array([[ 34, -31, -11,  22],
       [-10,   1,  -9,  30],
       [-12,  25,  -2,  32]]) → 22

array([[  1,  28, -14, -25,  27,  31],
       [  4,  24, -34,  -6,  21,  37],
       [ 25,  -9,  -5,  18, -17,  21]]) → 31

array([[ 19,  20,  26, -20],
       [  0,  19,   4, -22],
       [-21, -30,  27, -24]]) → -20

array([[-13, -30,  -2, -23,  12, -28],
       [ -5,  -2,  15,  -5, -29, -11],
       [ -9,  26, -17, -29,  19, -26]]) → -28

array([[ -2,   1,  -1,   0,  -4,   0,   8],
       [  6,  -3,   4,   0,  19,   0, -32],
       [ -1,   0,  -1,   0,  10,   0,  -4]]) → 8

array([[ -7, -17,  26, -14, -22,  28],
       [-29, -37,  11, -21,   3,   7],
       [ 32,  32,   1,  20, -15,   7]]) → 28

array([[ -1, -18,   9,   3, -17,   8,  -8],
       [-22, -14,  12, -29,  10,  15,  18],
       [ 24,  29, -11,  21,   0,  -7,  14]]) → -8
---
[[263 260 813 512 311 302 410]
 [ 73 560 441  13 517 219 708]] gives 219

[[364 103 337 575]
 [232 483 373  82]
 [446 419 919 352]] gives 373

[[183  72  31 103]
 [229 132  54  10]
 [208 216  43  63]] gives 54

[[120 170 133  94]
 [192  48 108 178]
 [ 69 180 137  55]] gives 108

[[8 8 6 9 5]
 [3 2 3 3 2]] gives 3

[[9 7 5 7 3 7 2]
 [5 6 1 7 1 6 3]
 [3 3 9 3 6 4 5]] gives 6

[[ 37 -48 -33 -41]
 [-24 -24 -24 -24]
 [-23 -23 -22 -22]] gives -24
---
[ 8 -5 -8 -1 31] -8
[ -5 -27  26   5  -3   4 -34] 26
[ -4 -11  -7  33  14   7] -7
[  7  -7 -27 -31] -27
[ 10  30 -33   5] -33
[ 20  37   9  16  27 -30  -9] 9
[-20   2  28  27 -30] 28
[ 20   0 -35  -2 -13] -35
---
118  158  245    9  167  180 -> 158
-382   594  -450  -953  -691 -> 594
30  54  85  27  16  53  86 -> 54
-40   24   39  -25   -3  -13   42 -> 24
 753   594  -307  -667   918   410 -> 594
 44  135  133  226  124 -> 135
212  396  526  327  711  979  726 -> 396
4  1  9  4  8 -> 1
91  61  97  87  18 -> 61
 0  64  52  22  76   6 -> 64
---
[[ -4   9  34  25 -21]
 [ -5  11  38  27 -23]
 [ -4   9  28  21 -17]] out 27

[[-21  34  -2   1  -5]
 [ 14 -10  16  10  19]] out 10

[[  1   2   0  27]
 [ -2  -1   0 -38]] out 0

[[ 35  27   8   1  25  -6 -36]
 [  7 -29  -4  10   6  -3   4]] out -3

[[-30  22  14 -24  -1  26]
 [ 26 -15  11   0  -4   1]
 [  6  -9  18  19 -29 -24]] out -4

[[  0  -5  -2   2]
 [-28   1  19  -7]] out 19

[[ 33  31   3 -29  20]
 [-11 -19 -29   9 -22]] out 9

[[  0  -1 -30 -13]
 [  2   3 -21 -29]] out -21

[[-6 -1 11 31]
 [ 9 24 11 -1]] out 11
---
[[22, 16, 14, 19, 23, 6, 17], [-3, -2, 1, -5, -3, 28, 1]] -> 1
[[33, 35, -15, -18, 36, 2, -12], [-26, -27, 30, 10, -27, 10, 12]] -> 30
[[12, 7, 11, 2, 15, -27, 1], [5, -4, 6, 1, 34, 5, 12]] -> 6
[[4, 15, 7, 15, 15, 8, 5], [5, 1, 28, 0, 0, 19, 10]] -> 28
[[7, 12, 30, -13, 20, 5, 18], [7, -6, -7, 12, -7, 18, -20]] -> -7
[[-2, -27, 0, -17, -25, -2, -2], [5, -6, -32, 31, 5, 4, -20]] -> -32
[[4, -21, 3, 31, -20, -11, -16], [-5, -2, 4, -2, 13, 0, -5]] -> 4
---
Q:
array([[-0.02, -0.02,  0.12, -0.14],
       [ 0.00, -0.09,  0.01,  0.04],
       [ 0.05, -0.11,  0.16, -0.14]])
A: -0.02

Q:
array([[ 131.41, -130.47,  100.74, -193.37,  -46.93],
       [  -5.11,  192.57,  161.96,   20.71,  139.12]])
A: 100.74

Q:
array([[ 0.0, -0.2,  0.0,  2.2],
       [ 0.2,  0.8,  0.0,  0.3],
       [-0.3, -1.5,  0.0, -0.8]])
A: -0.2

Q: array([  -2.437, -120.903, -132.394,  102.876, -103.622,  -35.560])
A: 102.876

Q: array([-0.09,  0.12,  0.09, -0.10])
A: 0.12

Q:
array([[ -82.1,   44.5,   58.0,  -19.3,  160.2,   -3.1],
       [  -5.7, -241.7,    0.5,  -18.3,  -85.7, -165.1],
       [   2.4,  -46.6,   37.8,  145.9,   42.9,  -89.4]])
A: -19.3
---
[[40  2 63 71 60 74 72]
 [52 99 58 73 60 71 67]
 [36 86 67 59 69 67 70]] out 70

[[-43   8 -42 -45]
 [-37 -40 -41 -42]
 [-40  28 -40 -42]] out -42

[[283 838 231 563]
 [514 702  39 287]
 [431 212 662 431]] out 431

[[6350 1554 7258 9061 8936 2800]
 [5514 5375 7302 5682 5309 2025]
 [6761 5238 3475 7827 2208 4640]] out 4640

[[-536  162  532  146  194  389  177]
 [ 146  188  242  187  179 -680  175]
 [-457  185  -42  191  169  197  192]] out 192

[[-131 -293  255 -658  773  251]
 [ -92   -4   19 -207  246   23]
 [  64    0  -30  109   43 -228]] out -228
---
[ 7 29  3  8  2 -1  2] ==> 7

[-38   8 -10 -11  -7  -2 -30] ==> -7

[16 25 28  0 -8  1] ==> 16

[ 12  37  -9 -16   9] ==> 9

[[ -8  11  -3  21  16  35 -13]
 [  7 -17  28 -32 -11 -30  30]] ==> 28

[ 18   3 -36 -34   8   7] ==> 7

[ 34 -26 -24  -7] ==> -24

[[  5   2  27   2 -29   0]
 [  6  -4   9  -6  -5   1]] ==> 6

[ -3  28  18 -34] ==> -3
---
[[  9  20   3  19   1]
 [ -7   6 -11  32  19]
 [ 19  13   1  20   5]] value 9

[[ 16  15  16   0 -15 -22 -14]
 [  3  21   0  -1 -25 -26 -19]
 [ 19 -29  24  -1  27  27  29]] value 16

[[-12 -14   5   0  10]
 [ -3  -6  -7  -1  19]
 [-19 -15  32  -9 -17]] value -12

[[ -5 -11  36  13]
 [-34  31  10   6]
 [ 18   2 -37  -5]] value -5

[[ 7  7 24  3  3]
 [28  0  0 13  3]
 [17  0  1 22  3]] value 7

[[ -1 -34 -19 -17]
 [-13 -27  -9 -20]
 [ -1   9   2   0]] value -1

[[-21 -11  23  30 -35  17  -1]
 [  1  26   9 -22 -29  10 -29]
 [  5 -32  -2 -38  -1 -10  17]] value -21

[[38 37  0  1]
 [27 22 16  5]
 [10 10  0 -1]] value 38

[[-14   5 -11  -8   7 -15]
 [ 13 -10   2  30 -23 -10]
 [-17 -17 -11 -12 -13 -29]] value -14

[[-21   3 -24  -1  15  -7]
 [  1 -23  -4 -31  -4  16]
 [ 16   8  -9  -1  -3 -15]] value -21
---
[[-21  16  14 -32]
 [ 16   0   4 -20]
 [ 24 -19 -12  34]] ans = 14

[[ -4  28   9  -6  14 -27  -9]
 [ -4  28   9  -6  14 -32 -20]
 [ 21  28  12 -10  14   1  -9]] ans = -27

[[ 13 -11   2 -10]
 [ 12 -15 -14  -4]
 [-14   1  28 -27]] ans = 2

[[20 24 27 22 26 -1]
 [22 29 21 26 27  6]
 [23 35 32 24 19  2]] ans = 26

[[ -2 -15  21 -36 -19]
 [ 26 -27  -5 -10 -29]
 [  7 -12   2 -24 -14]] ans = -36

[[  2  -1   3   9  -1   7   2]
 [ -8 -13  -3 -13 -13  -6 -23]
 [ 22   1  14  28   1  17   5]] ans = 7

[[ -2  -7 -24  24]
 [ -1  -3  -9   9]
 [ -5  -1 -28  27]] ans = -24
---
[[ 0.10  0.12 -0.07 -0.12  0.15  0.02  0.13]
 [ 0.10 -0.11 -0.12  0.00 -0.07 -0.03 -0.03]
 [-0.12  0.02 -0.09 -0.05 -0.09 -0.17 -0.05]] 0.10, -0.05

[[-0.144  0.212  0.166  0.220]
 [ 0.190 -0.181  0.210 -0.072]
 [-0.208 -0.164 -0.107  0.138]] -0.144, 0.138

[[ -26.73 -173.83   79.70   96.63  107.60  -58.19]
 [ 213.22   38.35   74.49  -38.67   54.75 -144.87]
 [  72.25  132.87 -127.48  -69.88  166.10  124.83]] -26.73, 124.83

[[  0.0  12.5  -4.4   7.8  17.2]
 [ -2.0  -9.4  -2.8  -5.0   0.3]
 [-17.8  -7.9 -15.6 -13.4 -20.6]] 0.0, -20.6

[-0.03  1.55  1.19 -0.63 -1.71 -0.74  1.13] -0.03, 1.13

[[ -51.4  -91.1   66.8 -200.8 -121.8  -11.5 -148.7]
 [ -87.2   22.3  -51.2  -16.6  133.1   69.8 -214.5]] -51.4, -214.5

[[ 1.20  2.12 -2.07  0.04  0.23  1.73 -0.96]
 [ 1.37  1.18 -1.70  0.37 -1.07  1.19 -0.94]
 [ 1.33  1.51 -1.65  1.17 -0.75  1.19 -0.67]] 1.20, -0.67

[[  87.509   59.185  -53.012  -56.277  194.332]
 [  84.483   34.079 -132.301   97.326   70.379]
 [  90.366   13.456 -176.290  222.158  -18.015]] 87.509, -18.015
---
-13,19,9,-10,-14
-11,-23,-4,5,-3
5,-29,-7,3,2
-> 2

-5,-12,7,11,-8,13
0,-3,24,28,-17,13
9,-8,3,5,22,0
-> 0

4,-3,13,-5,30
8,-1,-11,6,5
-4,10,16,-8,-7
-> -7

14,-9,21,29
13,-2,-8,-13
-8,4,-14,-12
-> -12

7,9,36,-3,12
-1,-32,-17,3,1
4,-14,8,3,-19
-> -19

-14,-32,-25,22,-8
7,1,20,-3,16
-2,19,18,5,4
-> 4

5,-25,-17,25,3
6,-32,-21,32,3
7,-37,-25,37,4
-> 4
